Here is a tiny trained network, its code and every weight. The questions are about switching its units off for an input and a class, where a switched-off unit gives its printed mean instead of its output.

import numpy as np


def w(rows, s, z=0):
    codes = np.array(rows[::2]) - 128.0
    scale = np.full(codes.shape[1], s)
    scale[-1] = z or s
    return codes * scale


def norm(h):
    return h / np.sqrt((h * h).mean(-1, keepdims=True) + 1e-5)


def f(y):
    return np.maximum(y, 0)


def log_softmax(a):
    a = a - a.max(-1, keepdims=True)
    return a - np.log(np.exp(a).sum(-1, keepdims=True))


def net(x, mask):
    res = np.array(x, float).reshape(1, 6) / 4 @ E
    u = 0
    for l in range(2):
        y = f(norm(res) @ A[l][:, :-1].T + A[l][:, -1])
        res = res + np.where(mask[u : u + 8], y, B[l][:, -1]) @ B[l][:, :-1]
        u += 8
    return log_softmax(norm(res)[-1] @ U[:, :-1].T + U[:, -1])


A, B = {}, {}
E = w([
[220,30,43,165,44,102,131,134],'x0',
[130,122,134,125,136,114,134,132],'x1',
[199,109,137,206,179,149,48,211],'x2',
[135,127,125,118,130,133,120,123],'x3',
[127,134,129,139,121,137,134,127],'x4',
[75,97,246,155,90,107,40,72],'x5',
],0.013)
A[0] = w([
[213,51,53,144,29,118,152,139,119],'L0N0',
[175,1,188,178,46,103,85,26,55],'L0N1',
[56,51,100,125,17,91,87,62,59],'L0N2',
[97,148,199,140,170,159,89,172,12],'L0N3',
[104,181,85,67,224,119,174,103,121],'L0N4',
[98,141,242,153,73,80,16,71,106],'L0N5',
[173,154,137,185,182,166,52,250,135],'L0N6',
[150,71,175,187,87,128,23,198,28],'L0N7',
],0.0096,0.011)
B[0] = w([
[75,68,159,124,184,167,136,65,254],'L0N0',
[151,243,190,147,51,53,77,113,207],'L0N1',
[68,153,180,53,83,70,159,194,182],'L0N2',
[189,122,127,149,173,164,175,172,151],'L0N3',
[126,156,83,150,73,99,100,89,214],'L0N4',
[152,54,49,117,172,201,208,117,237],'L0N5',
[188,180,221,157,110,49,71,151,244],'L0N6',
[119,59,46,224,149,59,8,59,184],'L0N7',
],0.012,0.0096)
A[1] = w([
[137,146,134,101,136,107,124,184,74],'L1N0',
[96,221,101,79,50,81,111,74,39],'L1N1',
[110,108,141,136,68,130,131,135,2],'L1N2',
[62,37,131,55,138,173,202,111,18],'L1N3',
[121,72,137,184,195,123,63,114,5],'L1N4',
[191,167,144,146,178,114,64,221,128],'L1N5',
[75,135,148,71,175,136,198,80,146],'L1N6',
[172,25,172,191,244,129,67,125,72],'L1N7',
],0.012,0.0047)
B[1] = w([
[45,123,174,114,108,136,110,140,136],'L1N0',
[160,109,161,106,192,199,180,231,218],'L1N1',
[118,169,150,107,149,106,153,132,136],'L1N2',
[74,71,125,251,84,63,10,2,193],'L1N3',
[88,129,73,95,122,211,183,84,188],'L1N4',
[70,157,220,60,45,107,170,78,207],'L1N5',
[230,84,63,201,153,140,43,147,215],'L1N6',
[100,131,9,54,219,243,254,209,249],'L1N7',
],0.0099,0.013)
U = w([
[152,127,77,101,174,249,169,190,114],'0',
[136,47,88,203,101,119,36,46,46],'1',
[129,198,216,86,13,67,108,146,254],'2',
],0.015,0.002)

Each question gives the input, the list of numbers given to net, and the class t.
The units are the neurons (one row each of A and B). Each row of codes is followed by its name. A weight is (code - 128) times the scale printed after its matrix; where a second scale follows, it is the last column's (A, B and U).
mask holds one flag per neuron, layer by layer. A switched-off neuron (its flag False) gives its mean, the last column of its row in B, instead of its output. The means were averaged over made-up inputs and are rounded, as every weight is.
A unit's drop is (log p(t) with every unit on - log p(t) with that unit switched off) / (log p(t) with every unit on - log p(t) with every unit switched off).
The circuit of an input: a set's keep is (log p(t) with only the set's units on - log p(t) with every unit switched off) / (log p(t) with every unit on - log p(t) with every unit switched off). Starting from the 12 units with the biggest drops (on a tie, the unit counted first), units are removed one at a time, each time the one whose removal leaves the highest keep (on an exact tie, the one counted first), for as long as the keep stays at least 0.8.
units of the circuit, in order: the units of the circuit, biggest drop first
unit that matters most: the unit with the biggest drop
top k neurons: the k neurons with the biggest drops, biggest first
k most important neurons of layer l: the k neurons of layer l with the biggest drops, biggest first
drop of u: that unit's drop, to one decimal
input [-2,7,1,-2,1,5], class 0: unit that matters most -> L1N7
input [4,8,0,1,8,-5], class 1: top 2 neurons -> (L1N3 L0N6)
input [2,-1,-1,0,1,0], class 1: top 2 neurons -> (L0N0 L0N6)
input [1,5,-1,1,-6,-5], class 1: top 2 neurons -> (L0N1 L0N6)
input [1,7,-6,7,-3,-8], class 1: top 3 neurons -> (L0N6 L0N1 L1N7)
input [2,0,-8,0,-5,7], class 2: 3 most important neurons of layer 0 -> (L0N1 L0N2 L0N0)
input [1,-3,0,8,-2,5], class 2: top 3 neurons -> (L0N1 L0N2 L1N7)
input [7,1,8,6,-4,-1], class 0: 2 most important neurons of layer 0 -> (L0N0 L0N4)
input [7,-4,6,3,-6,-1], class 0: top 3 neurons -> (L1N7 L0N0 L1N3)
input [0,8,2,-3,5,3], class 0: top 2 neurons -> (L0N5 L1N7)
input [-2,-4,8,5,1,0], class 2: 3 most important neurons of layer 0 -> (L0N6 L0N0 L0N5)
input [-5,-5,7,6,0,-1], class 2: top 2 neurons -> (L0N6 L1N5)
input [-1,-4,-6,0,7,2], class 1: 2 most important neurons of layer 1 -> (L1N3 L1N7)
input [-2,-5,7,1,7,-1], class 2: units of the circuit, in order -> (L0N6)
input [5,5,-4,1,-2,8], class 2: drop of L0N1 -> 1.2
input [3,7,-3,7,-5,4], class 2: drop of L0N1 -> 1.0
input [-1,8,5,1,-4,0], class 2: drop of L0N6 -> 1.0
input [-2,-3,6,-7,-8,6], class 0: drop of L1N7 -> 0.8
